Below are the code and all the weights of a small trained network. Each question names an input and a class and asks about switching units off, where a switched-off unit gives its printed mean instead of its output.

import numpy as np


def w(rows, s, z=0):
    codes = np.array(rows[::2]) - 128.0
    scale = np.full(codes.shape[1], s)
    scale[-1] = z or s
    return codes * scale


def f(y):
    return np.maximum(y, 0)


def log_softmax(a):
    a = a - a.max(-1, keepdims=True)
    return a - np.log(np.exp(a).sum(-1, keepdims=True))


def net(x, mask):
    res = np.array(x, float).reshape(1, 8) / 4 @ E
    y = f(res @ A[0][:, :-1].T + A[0][:, -1])
    res = res + np.where(mask, y, B[0][:, -1]) @ B[0][:, :-1]
    return log_softmax(res[-1] @ U[:, :-1].T + U[:, -1])


A, B = {}, {}
E = w([
[129,129,127,129,127,126,128],'x0',
[2,89,82,31,186,198,126],'x1',
[127,128,126,129,130,129,128],'x2',
[21,98,97,149,52,18,251],'x3',
[130,126,128,130,129,130,130],'x4',
[94,191,243,79,11,203,155],'x5',
[161,148,226,11,209,24,151],'x6',
[9,227,178,207,186,92,63],'x7',
],0.0067)
A[0] = w([
[33,223,168,187,176,77,79,89],'n0',
[109,110,77,226,79,200,117,94],'n1',
[232,172,161,250,57,62,114,73],'n2',
[175,62,84,75,68,114,224,95],'n3',
[117,118,116,164,112,160,120,25],'n4',
[33,218,167,202,186,93,84,79],'n5',
[222,65,104,50,103,170,167,60],'n6',
[115,170,216,83,45,179,144,67],'n7',
[219,158,154,121,183,212,36,85],'n8',
[19,109,81,58,156,187,124,91],'n9',
[57,99,101,136,76,33,233,36],'n10',
[112,176,223,84,30,179,153,87],'n11',
[203,43,84,48,84,139,197,54],'n12',
[146,137,205,50,186,52,143,99],'n13',
[138,144,194,43,179,67,150,60],'n14',
[107,110,70,226,74,199,109,105],'n15',
[111,171,225,85,37,183,148,84],'n16',
[227,181,166,234,65,69,117,78],'n17',
[142,136,205,50,181,58,143,86],'n18',
[180,143,143,114,172,193,66,2],'n19',
[109,116,71,223,75,203,117,90],'n20',
[117,174,216,84,34,173,148,74],'n21',
[186,42,17,174,247,13,95,71],'n22',
[80,114,79,194,86,218,120,87],'n23',
[42,192,153,179,154,76,106,81],'n24',
[58,111,103,58,177,201,89,78],'n25',
[58,111,98,135,82,48,220,56],'n26',
[222,156,152,89,213,249,2,85],'n27',
[21,97,78,56,164,195,119,54],'n28',
[151,130,202,51,191,59,155,74],'n29',
],0.0064,0.0044)
B[0] = w([
[191,79,154,157,107,210,55,224],'n0',
[163,193,87,57,83,87,94,201],'n1',
[174,97,193,54,200,114,220,208],'n2',
[143,78,176,172,97,186,56,200],'n3',
[136,147,119,107,119,118,117,137],'n4',
[193,72,162,154,107,211,53,222],'n5',
[157,75,170,171,99,197,51,200],'n6',
[108,146,55,181,192,153,145,204],'n7',
[34,99,164,171,78,61,154,220],'n8',
[186,100,189,75,188,105,208,200],'n9',
[27,101,171,178,68,54,142,206],'n10',
[96,148,58,176,192,151,152,219],'n11',
[182,83,165,165,115,214,48,202],'n12',
[160,193,69,77,78,109,86,210],'n13',
[157,185,85,74,82,100,98,195],'n14',
[163,188,92,60,86,90,103,207],'n15',
[103,154,56,180,197,152,151,216],'n16',
[177,90,192,54,204,113,224,203],'n17',
[159,197,75,74,80,105,88,204],'n18',
[70,120,147,159,79,86,122,169],'n19',
[164,194,87,58,84,86,91,202],'n20',
[100,144,67,174,190,149,145,209],'n21',
[85,171,23,205,224,183,165,231],'n22',
[179,186,89,66,104,100,104,195],'n23',
[166,68,165,161,97,202,61,199],'n24',
[160,103,181,95,171,104,202,191],'n25',
[37,100,170,176,78,64,142,200],'n26',
[1,99,167,197,52,32,155,255],'n27',
[186,107,187,72,187,115,207,195],'n28',
[164,190,76,75,81,108,86,202],'n29',
],0.0076,0.0082)
U = w([
[159,203,63,37,64,94,81,126],'0',
[21,97,178,182,61,51,141,253],'1',
[177,68,176,165,108,242,45,2],'2',
[96,154,12,192,238,162,157,122],'3',
[174,100,212,40,206,107,220,121],'4',
],0.011,0.00082)

Each question gives the input, the list of numbers given to net, and the class t.
The units are the neurons (one row each of A and B). Each row of codes is followed by its name. A weight is (code - 128) times the scale printed after its matrix; where a second scale follows, it is the last column's (A, B and U).
mask holds one flag per neuron, in row order. A switched-off neuron (its flag False) gives its mean, the last column of its row in B, instead of its output. The means were averaged over made-up inputs and are rounded, as every weight is.
A unit's drop is (log p(t) with every unit on - log p(t) with that unit switched off) / (log p(t) with every unit on - log p(t) with every unit switched off).
The circuit of an input: a set's keep is (log p(t) with only the set's units on - log p(t) with every unit switched off) / (log p(t) with every unit on - log p(t) with every unit switched off). Starting from the 12 units with the biggest drops (on a tie, the unit counted first), units are removed one at a time, each time the one whose removal leaves the highest keep (on an exact tie, the one counted first), for as long as the keep stays at least 0.8.
circuit, biggest first: the units of the circuit, biggest drop first
k most important neurons: the k neurons with the biggest drops, biggest first
drop when u is switched off: that unit's drop, to one decimal
input [-7,-4,-8,-5,6,-8,1,-7], class 3: circuit, biggest first -> n22
input [3,-6,8,0,-6,-7,3,8], class 2: 3 most important neurons -> n5; n0; n24
input [-2,6,-6,-4,-7,6,-4,-3], class 3: circuit, biggest first -> n16; n11
input [-1,-6,-7,-5,0,2,4,5], class 4: 3 most important neurons -> n17; n2; n10
input [6,0,-8,2,8,-5,-3,-6], class 2: 2 most important neurons -> n12; n3
input [-6,7,3,6,5,7,3,-8], class 2: 3 most important neurons -> n12; n3; n6
input [-2,-7,-2,5,-7,6,-1,0], class 4: 4 most important neurons -> n2; n17; n22; n27
input [-3,1,5,7,-3,-6,8,-8], class 0: 4 most important neurons -> n29; n13; n18; n14
input [-1,-3,-2,5,2,-4,3,-4], class 1: 2 most important neurons -> n10; n26
input [-8,-7,-3,-6,-4,3,-1,1], class 4: 4 most important neurons -> n17; n2; n10; n26
input [-1,8,-6,-4,5,2,-2,7], class 4: 2 most important neurons -> n9; n28
input [-6,4,2,-8,-6,2,-7,1], class 1: 2 most important neurons -> n27; n8
input [-4,7,-6,-8,8,-8,-3,-1], class 1: drop when n27 is switched off -> 0.8
input [-2,1,-6,0,-8,-6,-1,-7], class 2: circuit, biggest first -> n12
input [6,3,-7,-1,8,1,6,-5], class 0: drop when n18 is switched off -> 0.1
input [-2,-2,-8,2,1,-2,-4,-5], class 2: drop when n6 is switched off -> 0.3
